Rows and roughly how far along a hidden order each lies, from 0 to 12:
(in the rows, 128 means zero)
[140 114 147 148 134  10  91 105 141 121 131 148 123  88 162 154 122 124
 169 128 129 142 136 156 100 119 151 126 131 114  81 150 146 113 123 181
 142 145 127 134 124 111 146 129 167 169 154 106  76 108 137 130  88 133
 123 159 167 108 128 144 155 152 143 160 104 101 143 128 111 155 149 134
 161 162 123 141 138 127 189 112 130 151 118 119 124 137 113 114  82 132
 132 124 122  79 125 122 145 105 104] : 5
[113 106 130 111 121 159 166 116 122 126 124 101 146 149 115 130 108 138
 136 132 127 122 121 122 151 132  98 138 140 145 130  93 123 115 136 157
 116 120  94 124 144 133 117 107 105 102 125  73 183 144 122 117 149 110
 136 116 118 150 126 124 100 110 125 135 178 133 128 134 116 111 121 117
 111 103 130 110 121 108 109 104 124 142 130 134 109 131 144 131 178 114
 135 101  95 126 112 136  95 121 137] : 9
[110 115 136 133 134 255 117 139 124 133 104 126 150 142 126 116 160 110
 111 129 137 122 125  98 146 133 126 122 126 118 145 158 114  79 135 176
 127 146 160 136 112 155 114 138 130  93 117 124 118 106 129 119 102 133
 107 141 136 120 126 116 131 122 132 124 101 141 112 123 128 145 137 125
 130 115 131 129 126 141 140  99 144 110 142 125 142 123 124 128 105 135
 121 166 161 123 142 118 156 133 119] : 3
[165 103 159 157 140 106  77 112 128 119 168 124 150  47 176 146 159  93
 146 154 161 133 123 145 119 116 151 118 118 113 107 204 154  74 134 179
 151 160 205 161  89 141 140 141 172 182 144 111  76  79 133 126  69 144
  98 176 146  72 134 125 154 154 154 119  78 114 150 120  96 183 180 131
 186 141 121 156 105 145 171 101 141 121 120 109 135 137  91 124  35 136
 151 159 154  58 150 101 203 107  87] : 2
[145 125 123 149 148 116  61 153 151 140 130 207 100 115 140 131 168 131
 122 101 124  79 151 105  76  97 139 100 121  92 129 149 121 123 113 179
 136 144 181 112 121 122 132 162 158 147 134  98  24 109 142 135  92 159
 118 161 150 122 104 150 164 157 128 120  69 112  89 128 163 148 126 140
 121 179 129 152 161 165 167 108 143 115 137 139 177 112 140 133  51 166
  83 191 178 160 143 125 169 152 118] : 0
[134  98 125 150 112 133 116 129 118 128 141 118 108 101 162 127 140 121
 146 140 126 123 126 138 118 117 175 146 129 157 108 165 144 157 127 174
 125 134 121 140 126 132 137 131 162 127 146 146  95 116 133 143 125 114
  99 129 124  87 125 114 154 143 138 135 152 127 143 124 118 153 159 146
 155 135 123 140 115 129 124 101 108 177 129 113 185 138 103 112  71 147
 148 135 147 108 134 125 139 132 114] : 5
[115 106 107 124 106 132 153 142 122 127 122 110 104 126 125 113  98 148
 137 124 106 122 127 152 119 136 174 148 127 106 121 157 140  73 121 173
 116 108  91 119 153 111 139 122 122 107 146 174 152 153 130 149 183 105
 148  95 110 125 123  95 129 127 122 134 140 129 150 131 142 109 120 142
 126 122 126 119 128 114  95 100  97 169 127 127 128 136 126 112 154 135
 153  95 108 149 255 107  88 143 139] : 10
[135 108  92 135 118 255 129 164 112 128 136 133  82 101 130  36 126 133
  75 135 133 122 122 163 125 117 223 129 102 148 135 133 143 123 133 173
 143  90 133 134 122 107 158 148 128 133 140 183 123 159 127 166 174 142
 133 103 113  91 139 108 156 165 128 123  79 137 193 122 173  98 115 146
 146 112 121 125 119 131 109 103  94 117 120 111 151 132 105 110 124 142
 172 121 148 152 118 130 143 153 129] : 8
[133 112 121 129 128 255 123 146 120 134 136 132 134 149 128 104 171 114
  93 126 139 119 127  91 136 135 118 125 125 132 148 150 116 139 133 183
 120 251 149 133 108 153 108 144 126 105 165   1 114 118 127 134 120 138
 110 127 131 122 120 117 156 120 123 124 134 136 109 123 138 136 102 132
 120 111 130 132 132 137 134 101 135 116 147 131 153 120 140 140 114 135
 120 166 162 183 146 130 134 154 130] : 3
[140 122 129 134 147 255  94 161 132 139 128 174 121 145 116 100 180 111
  56 115 144 128 135  95 112 125 130 107 112  93 162 153 117 114 123 180
 133 133 173 124  99 144 121 162 133 128 111 124  90 112 133 125 109 161
 114 142 142 118 164 128 162 141 122 118  73 140 110 121 162 127 111 132
 119 133 134 151 147 160 153 105 146  67 144 133 168 109 144 143  89 144
 104 191 185 150 118 119 179 170 126] : 1
[134 106 122 117 127 255 151 136 111 118 130  89 127 107 120 113 114 121
  93 143 148 125 113 152 158 121 142 120 109 131 153 135 140 114 128 177
 115 138 125 142 116 125 143 122  99 140 122 159 180 141 117 140 151 154
 150 112 118 110 156 142  42 136 129 124 129 146 183 126 133 105 117 120
 142  99 155 135 103 116 113 105 121  82 115 109 112 128 102 122 162  98
 171 110 123 118 134 122 148 133 128] : 10
[ 66 103 106 113  86 162 195 126 109 141 129  89 126 173 114 108  98 149
 159 128  80 108 119 115 150 128 137 170 149 192 135  85 111 133 137 167
  89 116  44 116 170 140 106 103  99  45 130 172 190 165 114 130 187  72
 124  66 100 152  92 110 111  87 114 146 193 142 108 135 119 107 126 139
  97  89 128  94 136  96  69 105  97 223 144 135 116 135 148 121 201 126
 134  82 100 160 105 151  40 140 157] : 10
[137 109 171 136 144  42  99  92 138 125 130 111 168 142 146 161 144 110
 174 136 119 133 129 106 132 131  67 123 146 109 103 153 121 101 141 175
 128 172 155 136 118 151 109 124 151 145 118  74 104  87 129  96  63 121
 107 173 144 134 148 143 121 112 144 129 129 111  98 129  83 172 161 115
 138 142 127 130 127 130 160 106 158 140 136 128 119 130 134 138  86 119
 108 148 128  80 182 117 147 101 117] : 3
[122 116 130  91 140 231 148 129 126 134 120 106 158 186  91 113 149 119
  85 128 131 130 124  76 158 145  65 116 132 109 165 117  95 106 139 176
 117 137 126 119 122 162  98 125  89 104 100 105 160 129 119  99 115 135
 131 124 133 163 122 125 113  92 119 126 154 148  94 128 128 113 109 110
  94 103 135 113 140 132 159 102 146  73 136 136 125 111 155 160 159 135
  95 155 138 150 130  70 132 152 143] : 5
[119 114 145 113 133  55 157 101 131 113 115  97 136 167 107 154  74 138
 159 134 128 136 120 157 149 126 112 133 137 126 105  84   1 140 131 181
 135 120  89 123 125 104 139  96 111 148 130 119 186 151 120 121 131 120
 168 126 122 148 150 144  87 125 134 133 196 121 159 136 102 109 119 108
 126 117 127 107 115  98 115 106 129 109 108 129  84 140 123 124 179  94
 143  72  67  96 106 135  91  92 133] : 12
[137 108 108 136 123 255 114 161 113 138 141 126 118 123 135  85 170 111
  63 137 146 118 122 120 131 128 184 125 106 134 154 168 126 116 127 159
 136 122 156 141  92 142 139 158 128 116 126 165 101 119 127 144 140 147
 106 117 123  87 133 102 165 143 130 118  68 152 150 119 155 132 135 141
 141 111 127 154 119 140 126 102 118 113 142 115 162 120 114 132 107 145
 144 161 170 151 152 119 168 172 132] : 4
[ 98 107 146  91 127 103 204  83 116 115 113  69 178 167  78 150  71 139
 161 136 130 124 114 115 187 136  38 144 160 138 130  58 107 125 146 176
 115 143  55 126 155 137 106  83  79 106 112 107 250 151 111 100 160 136
 165 107 116 193 142 133  45  70 119 138 241 140 121 138  82  99 113  94
  93  85 132  81 117  86  98 101 136 115 127 145  64 134 149 141 232  76
 128  58  47 105  88 137  64 102 153] : 12
[143 113 138 155 125  21  67 128 144 144 134 193 122 145 167 130 167 124
 171 112 113 135 151 103  74 132 131 127 140 119 110 165 128 134 124 173
 114 166 175 119 123 144 117 155 183 123 145 103  22  92 145 120  75 118
  86 157 147 119  91 140 172 134 135 131  73  81  64 127 126 178 161 149
 128 180 126 136 159 147 162 100 125 188 145 111 170 121 140 129  38 184
  84 178 172 137 132 127 148 139 109] : 0
[112 118 120 112 128 155 139 135 136 142 122 157 137 194 102 120 148 136
 138 107  92 124 140  77 115 152 171 129 147 123 145 104  95  94 131 179
 102 136 110 103 144 149 165 128 125  80 154 112 126  87 128 107 111 115
 125 115 132 166  99 137 116  92 111 133 161 134  58 132 139 122 114 130
 141 130 134 107 155 135 127 107 141 146 157 152 139 113 175 145 146 141
  82 151 138 170 123 139  96 149 147] : 4
[122 110 149 113 133 114 149 104 133 124 122  98 153 144 111 114 115 125
 142 133 137 128 123 118 150 133  79 128 138 123 130 113 119 133 137 182
 123 137 113 128 138 127 115 108 103 127 119 106 175 128 123 105 114 125
 141 134 131 150 129 135  92 103 128 130 162 130 109 131 102 123 127 111
 116 114 131 111 119 117 130  99 143 107 128 133 106 129 136 135 164 107
 121 114 100 114 117 128 116 111 131] : 8
[127 102 160 140 112   1 132  85 132 118 129 103 144  82 163 173  89 134
 226 145 119 133 124 176 126 110 139 151 146 152  79 133 153 114 134 178
 131 145 108 146 148 111 141 102 154 153 156 124 129 121 132 132 122  96
 122 141 125 121 128 134 118 128 147 138 154  98 152 133  73 162 163 132
 159 147 121 120 105 100 128 104 118 205 113 117  94 152 110 107 116 121
 153  69  87  67 101 132 101  83 112] : 9
[145 114 168 131 159 121  99  99 140 124 128 121 172 128 136 152 155  98
 132 138 157 137 131  98 140 135  59 104 129 144 132 173 116 153 139 175
 138 162 166 138 165 156 112 129 142 164 116  69 107  84 128  95  54 151
 114 179 153 127 140 137 124 120 150 120 115 124 100 125  90 170 150 108
 142 136 129 131 130 145 177 104 174  82 129 132 121 123 255 146  81 121
  78 164 134  85 137 109 177 105 107] : 2
[126 110 121 131 122 202 127  11 125 141 132 143 129 150 126 112 115 135
 120 122 119 124 133  96 121 134 122 133 136 136 142 140 109 177 130 166
 117 145  50 124  53 151 112 140 134  92 118 127 104 116 130 182 116 117
 106 117 131 135 106 123 141 112 124 129 117 133  86 126 132 141 132 138
 115 130 131 124 139 139 126 105 132 157 147 139 133 118  94 136 111 151
 105 111 158 147 138 131 121   1 243] : 3
[132 108 107 158 120 222  71 167 125 137 144 181  90  92 169 101 159 121
 103 127 128 126 136 141  95 120 217 128 109 138 131 176 144  96 115 177
 136 130 180 135 103 124 142 164 168 140 148 163  51 110 141 157 118 141
  93 132 129  90 114 116 184 166 136 121  38 126 141 120 155 152 149 161
 157 152 124 161 127 156 150 103 106 169 131 116 177 125 110  72 151 174
 137 175 194 152 163 118 177 164 111] : 2
[129 109 129 127 127 187 139 133 122 123 131 100 128 112 136 121 119 125
 109 139 134 128 120 141 142 123 152 132 118 134 127 123 140 143 128 171
 153 135 127 138 122 122 141 126 121 136 128 141 139 136 124 137 146 140
 125 123 124 117 145 120 125 138 130 126 131 134 150 127 127 121 128 123
 141 114 126 131 108 121 121  99 120 110 118 118 119 133 111 123 130 118
 153 122 124 118 134 125 135 120 124] : 8
[127 100 174 142 114   1 116  65 141 128 129 119 165 115 161 183 117 127
 252 132 107 131 136 114 116 124  79 153 167 153  83 146 124 144 143 176
 110 179 125 130 146 150 113 107 170 126 146  83 100  95 140   1  66  83
  99 160 138 133 100 147 111  96 144 142 156  88  68 135  37 191 184 132
 137 175 124 103 134 114 146 100 136 228  93 135 109 144 140 126  85 140
 100 111  95  74  91 130  96  85 109] : 4
[125 110 134 138 118   1 117 113 143 136 125  95 123 142 142 155 134 138
 190 116 102 132 142 110 107 130 113 139 149 136 107 130 117 119 130 178
 104 153 120 108 148 130 118 128 154 120 116 102  82 117 139 132 102 104
 110 137 137 142 101 144 126 118 127 136 141 107  86 133 115 151 146 140
 125 163 127 118 148 141 135 103 127 195 138 142 132 128 141  83 118 149
 100 127 105 135 115 133 104 115 126] : 4
[132 106 161 141 125   1 125  80 133 108 122  85 135  58 164 172  78 135
 220 148 131 142  96 187 126 107 144 140 138 138  73 129 166  93 128 171
 146 128 113 148 139  95 158 101 152 185 167 116 132 125 132 119 147 119
 144 148 126 113 162 145 113 146 174 134 159  95 178 138  75 146 159 119
 170 149 120 127 106  97 135 101 117 139  91 116  83 154  91 104 117 108
 166  60  74  51 103 123 114  66 103] : 11
[114 101 146 127 105   8 151  97 128 131 128  99 150 138 139 161 122 135
 204 130 106 127 127 117 137 128  98 169 157 162 107 124 115 127 139 255
 105 153  90 123 156 142 107 102 135  97 219 121 147 118 143 141 109  83
 116 116 122 143 107 128 104  91 130 145 176 119  94 135  80 157 153 132
 119 124 129 100 127 110 112  97 123 215 139 136 115 140 143 122 143 131
 120  95 101 106 103 137  79 111 130] : 7
[113 104 131 132 105  46 137 103 134 133 126   1 123 154 146 150 111 144
 213 121  90 127 134 128 120 124 119 154 155 164 100 115 123 113 130 155
 103 149  93 113 161 126 119 114 147  97 143 125 112 138 135 124 129  84
 117 119 122 138 107 135 109 110 127 141 161 111  92 136 106 135 147 139
 118 152 126  32 138 113 110 102 115 217 137 139 122 138 142 128 124 144
 110 103 106 135 108 141  77 116 134] : 7
[129 102 135 130 120 109 127 122 128 129 131 127 126  82   1 131 125 129
 143 130 123 126 128 138 124 125 137 138 133 130 114 137 130 154 130 171
 122 145 127 138 136 129 128 128 137 126 137 131 116 119  84 123 127 219
 114 113 125  54 145 126 133 128 161 129 127 124 126 128 120 132 134 132
 135 133 127 122 125 110 126 110 124 163 129 129 128 130 125 126 116 133
 128 125 127 110 126 131 128 123 122] : 6
[147 105 146 143 133 161 117 112 119 112 136  92 132  55 151 143 117 113
 125 156 159 136 115 175 139 110 175 123 109 128 106 161 167 134 126 177
 158 121 156 158 108 110 163 125 135 184 134 136 157 116 126 135 125 146
 134 145 135  93 164  83 134 161 148 122 107 120 201 124 105 142 150 123
 181 123 122 150  85 117 145 105 122  96 100  99 107 146  80 113 110 106
 187 110 122  62 138 108 164 101 103] : 8
[135 107 142 124 133 176 125 118 128 126 131 123 149 137 120 132 139 118
 132 132 133 127 127 110 135 133  93 129 132 117 135 138 122 110 135 176
 126 144 135 132 122 147  98 111 127 127 119 106 123 121 126 112 105 126
 122 138 133 127 128 116 133 107 131 126 140 131 112 126 114 138 132 121
 130 125 128 122 128 132 136 103 133 121 134 130 127 125 133 130  94 125
 117 137 133 117 139 125 135 134 126] : 5
[123 109 104 114 113 223 127 155  94 140 135 145 112 149 175 107 147 130
 110 120 116 119 131 119 120 131 199 134 123 148 143 117 120 123 125 170
 117 126 163 121 132 137 118 134 129  93 128 156 110 134 129 152 144 119
 111 111 121 120 113 114 149 132 120 131 112 138 115 126 116 118 127 145
 119 121 128 131 136 255 114 111 112 141 145 128 141 122 135 126 132 152
 123 144 101 166 142 128 120 158 138] : 5
[108 112 111 103 118 222 163 141 123 139 121 111 136 190  88 113 127 138
 107 116 112 117 128  97 157 143  96 135 138 140 156  91  94 165 132 177
 105 124  88 109 144 107 101 126  95  75 107 134 156 147 121 114 156 119
  39  95 122 160 131 124   1  71 109 134 163  53  88 130 139  98 102 126
  83 105 106 105 142 130 102 105 130 134 148 151 129 116 155 143 195 127
 102 146 129 175 126 143  97 150 159] : 7
[127 110 145 121 142  43 134 105 136 124 121 133 145 128 116 148 107 132
 160 128 125 135 129 126 130 130  82 126 138 114 115 107 122 133 130 182
 128 131 113 124 133 116 128 113 121 133 124 106 156 132 125 113 117 129
 147 138 134 151 138 142 104 116 127 147 167 114 121 132 112 127 123 113
 121 131 130 117 131 119 129 106 138 116 122 134 105 129 136 130 147  98
 122 112  93 107 114 129 114 103 133] : 8
[115 117 127 127 116  10 112 126 139 136 125 123 122 154 146 138 126 139
 170 112 100 127 139 119 108 134   1 141 146 142 120 112 139 102 128 175
 111 141 107 112 151 131 113 122 141  96 135 117 111 132 134 126 125 102
   1 123 128 147  99 138 239 115 122 137 147 122  87 132 124 135 132 135
 109 146 129 112 143 122 126  66 127 180 140 193 134 126 148 126 129 145
  99 122 121 144 116 139  85 126 136] : 5
[137 105 146 138 128 103 134 110 120 112 131  89 135  85 148 146 104 121
 139 146 145 133 116 174 167 109 149 131 120 130 103 142 159 144 130 179
 149 132 128 152 122 110 153 116 135 173 135 131 155 125 125 134 127 132
 134 141 126 103 158 121 112 137 143 124 125 123 188 116  92 137 147 128
 169 124 122 137  94 110 134  99 122 117 104 109  94 148  94 116 119 107
 171  97 103  77 128 116 141  97 105] : 9
[132 104 157 108 150 255 161 113 108 111 130  34 189 129  99 123 130  95
  74 156 178 119 101 113 200 132  52 112 120 107 165 140 117 116 150 172
 142 136 142 162  98 158 111 104  76 137  23 108 216 112 107  98 123 150
 143 144 127 139 172 111  94 109 134 119 150 167 159 124  91 118 126  91
 132  62 132 125  85 107 135 108 165  33 126  70 169 127 118 153 171  77
 158 130 119  27 131 110 163 128 132] : 8
[131 101 132 128 136 177 112 128 133 145 132 141 150 164 132  56 178 112
 124 123 133 123 134  80 126 108  77 121 141 113 147 147  77 158 137 175
 106 160 154 125 110 164  96 137 142 102 109  96  85  97 130 104  82 129
  99 142 139 139 103 129 146 106 127 128 110 133  78 126 118 152 138 128
 110 132 131 143 145 154 146 103 149 132 156 147 146 115 145 149 100 144
  92 163 163 150 142 120 145 147 131] : 1
[137 108 136 150 124  73  94 116 138 132 133 160 119 114 160 145 141 130
 168 125  80 134 140 131  96 126 143 133 135 131 106 152 247 140 124 170
 128 150 147 126 128 128 131 132 177 133 146 117  12 108 140 131  99 118
 104 149 136 107 106 139 146 139 136 130 104 110 110 128 116 161 154 145
 148 162 125 135 138 134 147 101 123 181 133 128 156 131 130 121  80 150
 116 146 145 120 128 127 126 123 114] : 3
[ 95 110 138 139 106  37 116 117 133 129 129 141 118 122 162 146 112 144
 206 120  99 126 139 138 100 124 147 151 149 154 196 122 133  98 127 170
 111 147 118 119 143 122 127 122 165 116 155 130  99 127 137 130 117  97
 112 123 127 122 102 139 129 124 131 139 163 104 104 133 114 149 153 143
 128 156 124 117 139 121 126 104 113 224 131 134 129 137 131 116 113 153
 110 107 113 150 171 138  87 118 122] : 6
